Below are the code and all the weights of a small trained network. Each question names an input and a class and asks about switching units off, where a switched-off unit gives its printed mean instead of its output.

import numpy as np


def w(rows, s, z=0):
    codes = np.array(rows[::2]) - 128.0
    scale = np.full(codes.shape[1], s)
    scale[-1] = z or s
    return codes * scale


def f(y):
    return y / 2 * (1 + np.tanh(0.7978845608 * (y + 0.044715 * y**3)))


def log_softmax(a):
    a = a - a.max(-1, keepdims=True)
    return a - np.log(np.exp(a).sum(-1, keepdims=True))


def net(x, mask):
    res = np.array(x, float).reshape(1, 3) / 4 @ E
    y = f(res @ A[0][:, :-1].T + A[0][:, -1])
    res = res + np.where(mask, y, B[0][:, -1]) @ B[0][:, :-1]
    return log_softmax(res[-1] @ U[:, :-1].T + U[:, -1])


A, B = {}, {}
E = w([
[148,108,100,230,110,227,212,181],'x0',
[69,122,1,38,210,123,167,179],'x1',
[233,33,189,175,233,89,229,65],'x2',
],0.0093)
A[0] = w([
[234,99,195,235,103,231,246,149,178],'N0',
[72,120,20,65,194,46,83,179,227],'N1',
[185,108,236,114,196,14,146,38,174],'N2',
[236,102,230,231,103,146,198,133,230],'N3',
[230,124,210,102,190,2,157,39,253],'N4',
[90,137,214,158,16,119,59,127,156],'N5',
[119,143,185,59,124,57,58,78,45],'N6',
[121,139,185,104,84,155,109,143,77],'N7',
],0.0093,0.0033)
B[0] = w([
[47,155,148,53,144,89,182,117,255],'N0',
[97,163,166,75,142,129,198,105,229],'N1',
[104,63,129,198,132,129,106,46,243],'N2',
[107,125,120,84,165,184,118,16,249],'N3',
[50,87,135,175,104,164,36,82,255],'N4',
[248,134,112,124,154,111,139,175,198],'N5',
[37,102,98,175,109,141,147,176,192],'N6',
[168,133,149,132,121,121,127,146,146],'N7',
],0.016,0.017)
U = w([
[235,176,146,71,147,186,153,112,47],'0',
[180,156,97,165,93,104,129,229,17],'1',
[24,182,117,33,125,122,254,184,251],'2',
[59,62,144,168,136,166,109,54,145],'3',
],0.01,0.0033)

Each question gives the input, the list of numbers given to net, and the class t.
The units are the neurons (one row each of A and B). Each row of codes is followed by its name. A weight is (code - 128) times the scale printed after its matrix; where a second scale follows, it is the last column's (A, B and U).
mask holds one flag per neuron, in row order. A switched-off neuron (its flag False) gives its mean, the last column of its row in B, instead of its output. The means were averaged over made-up inputs and are rounded, as every weight is.
A unit's drop is (log p(t) with every unit on - log p(t) with that unit switched off) / (log p(t) with every unit on - log p(t) with every unit switched off).
The circuit of an input: a set's keep is (log p(t) with only the set's units on - log p(t) with every unit switched off) / (log p(t) with every unit on - log p(t) with every unit switched off). Starting from all 8 units, units are removed one at a time, each time the one whose removal leaves the highest keep (on an exact tie, the one counted first), for as long as the keep stays at least 0.8.
circuit, biggest first: the units of the circuit, biggest drop first
unit that matters most: the unit with the biggest drop
k most important neurons: the k neurons with the biggest drops, biggest first
drop of u: that unit's drop, to one decimal
input [5,-4,-4], class 0: 3 most important neurons -> (N5 N6 N1)
input [3,0,-6], class 0: 3 most important neurons -> (N0 N6 N4)
input [1,-2,-3], class 1: unit that matters most -> N3
input [-1,-1,-7], class 1: circuit, biggest first -> (N0 N3 N5)
input [-7,-2,-5], class 2: 2 most important neurons -> (N6 N1)
input [-2,-1,-8], class 1: 3 most important neurons -> (N0 N5 N3)
input [2,-2,-7], class 0: 2 most important neurons -> (N6 N4)
input [-3,-2,-5], class 1: 3 most important neurons -> (N0 N3 N5)
input [5,-3,-7], class 1: 2 most important neurons -> (N3 N1)
input [4,5,1], class 2: drop of N4 -> 0.0
input [1,-7,-2], class 0: drop of N5 -> 0.1
input [5,-5,0], class 2: drop of N0 -> 0.5
